Below is a small trained network, with its code and all its weights. Each question gives an input and a target symbol and asks what happens when units are switched off, that is, made to give their printed mean instead of their output.

import numpy as np


def w(rows, s, z=0):
    codes = np.array(rows[::2]) - 128.0
    scale = np.full(codes.shape[1], s)
    scale[-1] = z or s
    return codes * scale


def f(y):
    return y / 2 * (1 + np.tanh(0.7978845608 * (y + 0.044715 * y**3)))


def softmax(a):
    e = np.exp(a - a.max(-1, keepdims=True))
    return e / e.sum(-1, keepdims=True)


def log_softmax(a):
    a = a - a.max(-1, keepdims=True)
    return a - np.log(np.exp(a).sum(-1, keepdims=True))


def net(x, mask):
    ids = ['ΣΦβεζλξτ'.index(c) for c in x.split()]
    T = len(ids)
    res = E[ids] + P[:T]
    u = 0
    for l in range(2):
        r = res
        for j in range(2):
            rows = slice(2 * j, 2 * j + 2)
            q, k, v = (r @ M[l][rows].T for M in (Q, K, V))
            z = softmax(np.where(np.tri(T) > 0, q @ k.T / 2**0.5, -1e9)) @ v
            o = O[l][rows]
            res = res + np.where(mask[u + j], z, o[:, -1]) @ o[:, :-1]
        u += 2
        y = f(res @ A[l][:, :-1].T + A[l][:, -1])
        res = res + np.where(mask[u : u + 4], y, B[l][:, -1]) @ B[l][:, :-1]
        u += 4
    return log_softmax(res[-1] @ U[:, :-1].T + U[:, -1])


Q, K, V, O, A, B = {}, {}, {}, {}, {}, {}
E = w([
[132,151,199,196,163],'Σ',
[112,101,175,118,213],'Φ',
[150,43,201,73,98],'β',
[154,246,11,106,42],'ε',
[179,131,177,24,6],'ζ',
[196,182,116,215,129],'λ',
[216,197,56,225,133],'ξ',
[94,64,169,190,76],'τ',
],0.011)
P = w([
[144,118,180,184,158],'0',
[171,122,145,39,216],'1',
[67,118,85,161,87],'2',
[152,192,71,89,84],'3',
[222,158,98,6,196],'4',
[107,36,148,242,155],'5',
],0.013)
Q[0] = w([
[132,79,253,103,141],'0.h0',
[153,192,58,73,95],'0.h0',
[165,57,94,167,66],'0.h1',
[56,68,158,182,106],'0.h1',
],0.0074)
K[0] = w([
[143,109,238,128,81],'0.h0',
[184,198,166,97,78],'0.h0',
[144,211,82,186,208],'0.h1',
[208,177,2,17,36],'0.h1',
],0.0069)
V[0] = w([
[186,204,152,24,162],'0.h0',
[40,47,160,101,255],'0.h0',
[138,150,138,36,27],'0.h1',
[224,222,64,218,199],'0.h1',
],0.0076)
O[0] = w([
[118,133,16,25,187,250],'0.h0',
[2,241,37,81,88,137],'0.h0',
[252,224,77,112,73,58],'0.h1',
[145,94,18,149,240,117],'0.h1',
],0.0073,0.0022)
A[0] = w([
[221,201,233,36,232,250],'0.n0',
[26,58,118,41,135,248],'0.n1',
[89,176,252,213,18,20],'0.n2',
[253,246,238,162,109,147],'0.n3',
],0.0049,0.0016)
B[0] = w([
[157,198,53,87,166,253],'0.n0',
[122,243,82,197,164,205],'0.n1',
[124,14,133,117,60,176],'0.n2',
[95,124,74,2,153,181],'0.n3',
],0.0097,0.006)
Q[1] = w([
[163,2,140,123,48],'1.h0',
[63,134,179,120,87],'1.h0',
[103,52,211,238,161],'1.h1',
[132,145,98,116,153],'1.h1',
],0.0078)
K[1] = w([
[82,103,128,142,132],'1.h0',
[42,132,98,46,52],'1.h0',
[138,153,2,215,99],'1.h1',
[84,70,122,251,200],'1.h1',
],0.0066)
V[1] = w([
[98,152,178,179,59],'1.h0',
[151,66,115,205,107],'1.h0',
[69,21,129,210,157],'1.h1',
[64,254,61,130,160],'1.h1',
],0.0083)
O[1] = w([
[157,124,98,216,119,1],'1.h0',
[68,120,35,219,148,46],'1.h0',
[77,106,44,92,92,180],'1.h1',
[20,145,207,98,253,96],'1.h1',
],0.0072,0.0076)
A[1] = w([
[191,62,54,143,119,255],'1.n0',
[32,99,50,87,124,141],'1.n1',
[191,114,82,247,88,125],'1.n2',
[1,143,192,225,46,103],'1.n3',
],0.007,0.0038)
B[1] = w([
[63,173,216,214,84,255],'1.n0',
[206,9,132,110,88,235],'1.n1',
[109,54,97,41,188,212],'1.n2',
[212,226,68,162,139,205],'1.n3',
],0.011,0.0099)
U = w([
[112,97,123,86,123,143],'Σ',
[114,173,120,121,185,191],'Φ',
[109,145,59,108,54,3],'β',
[87,97,176,75,165,75],'ε',
[174,255,111,136,91,185],'ζ',
[98,205,239,153,3,213],'λ',
[212,155,68,165,113,128],'ξ',
[218,154,197,114,141,23],'τ',
],0.0073,0.0076)

Each question gives the input, a string of symbols that net reads in full, and the target symbol t.
The units are the heads (2 rows each of Q, K, V and O) and the neurons (one row each of A and B). Each row of codes is followed by its name. A weight is (code - 128) times the scale printed after its matrix; where a second scale follows, it is the last column's (O, A, B and U).
mask holds one flag per unit, layer by layer, with each layer's heads first. A switched-off unit (its flag False) gives its mean, the last column of its rows in O or B, instead of its output. The means were averaged over made-up inputs and are rounded, as every weight is.
A unit's drop is (log p(t) with every unit on - log p(t) with that unit switched off) / (log p(t) with every unit on - log p(t) with every unit switched off).
The circuit of an input: a set's keep is (log p(t) with only the set's units on - log p(t) with every unit switched off) / (log p(t) with every unit on - log p(t) with every unit switched off). Starting from all 12 units, units are removed one at a time, each time the one whose removal leaves the highest keep (on an exact tie, the one counted first), for as long as the keep stays at least 0.8.
circuit, biggest first: the units of the circuit, biggest drop first
unit that matters most: the unit with the biggest drop
k most important neurons: the k neurons with the biggest drops, biggest first
top k neurons in layer l: the k neurons of layer l with the biggest drops, biggest first
which heads matter: for each layer, one digit per head in row order, 1 if its drop is at least 0.15 and else 0, layers parted by /
input β τ Σ, target ξ: which heads matter	10 / 10
input Φ Φ Φ λ Σ τ, target ξ: 4 most important neurons	[1.n3, 0.n0, 1.n0, 0.n3]
input λ Φ β Φ, target Σ: 4 most important neurons	[1.n3, 1.n0, 0.n1, 1.n1]
input λ ζ ξ Σ β ξ, target Σ: unit that matters most	1.n2
input ζ ξ Φ β ε, target τ: which heads matter	11 / 11
input ε β λ, target Φ: which heads matter	00 / 11
input λ ε λ Σ, target Σ: circuit, biggest first	[0.h1, 1.h1, 1.n1, 0.n1]
input ε Φ β, target ε: circuit, biggest first	[1.h1, 1.n3]
input β Φ ζ ξ, target λ: 3 most important neurons	[1.n0, 0.n3, 0.n2]
input Φ Σ ζ Σ, target Φ: circuit, biggest first	[1.h1, 0.h0]
input λ Σ β β Σ Φ, target ζ: 2 most important neurons	[1.n3, 0.n0]
input ζ ξ τ Σ ξ, target τ: top 2 neurons in layer 0	[0.n3, 0.n0]
input β β λ Φ, target λ: circuit, biggest first	[0.h1, 1.n2]
input τ τ Φ ζ, target β: 3 most important neurons	[1.n2, 0.n2, 0.n0]
input β Φ β β β Σ, target ζ: circuit, biggest first	[1.n3, 0.h0, 1.n1]
input β ζ ξ Φ, target λ: 2 most important neurons	[0.n2, 1.n3]
input Φ Φ Φ τ, target Φ: circuit, biggest first	[1.h1, 0.h0]
input β Φ Φ ε, target λ: unit that matters most	1.n0
input β Φ Φ ζ Σ Σ, target λ: 2 most important neurons	[0.n3, 0.n2]
input Σ Φ ξ τ ε, target Σ: circuit, biggest first	[0.h1, 1.h1, 1.n1, 0.n0]
input τ λ λ ζ, target β: top 2 neurons in layer 0	[0.n0, 0.n2]
input λ Σ Φ Σ ζ, target ξ: top 2 neurons in layer 1	[1.n1, 1.n2]
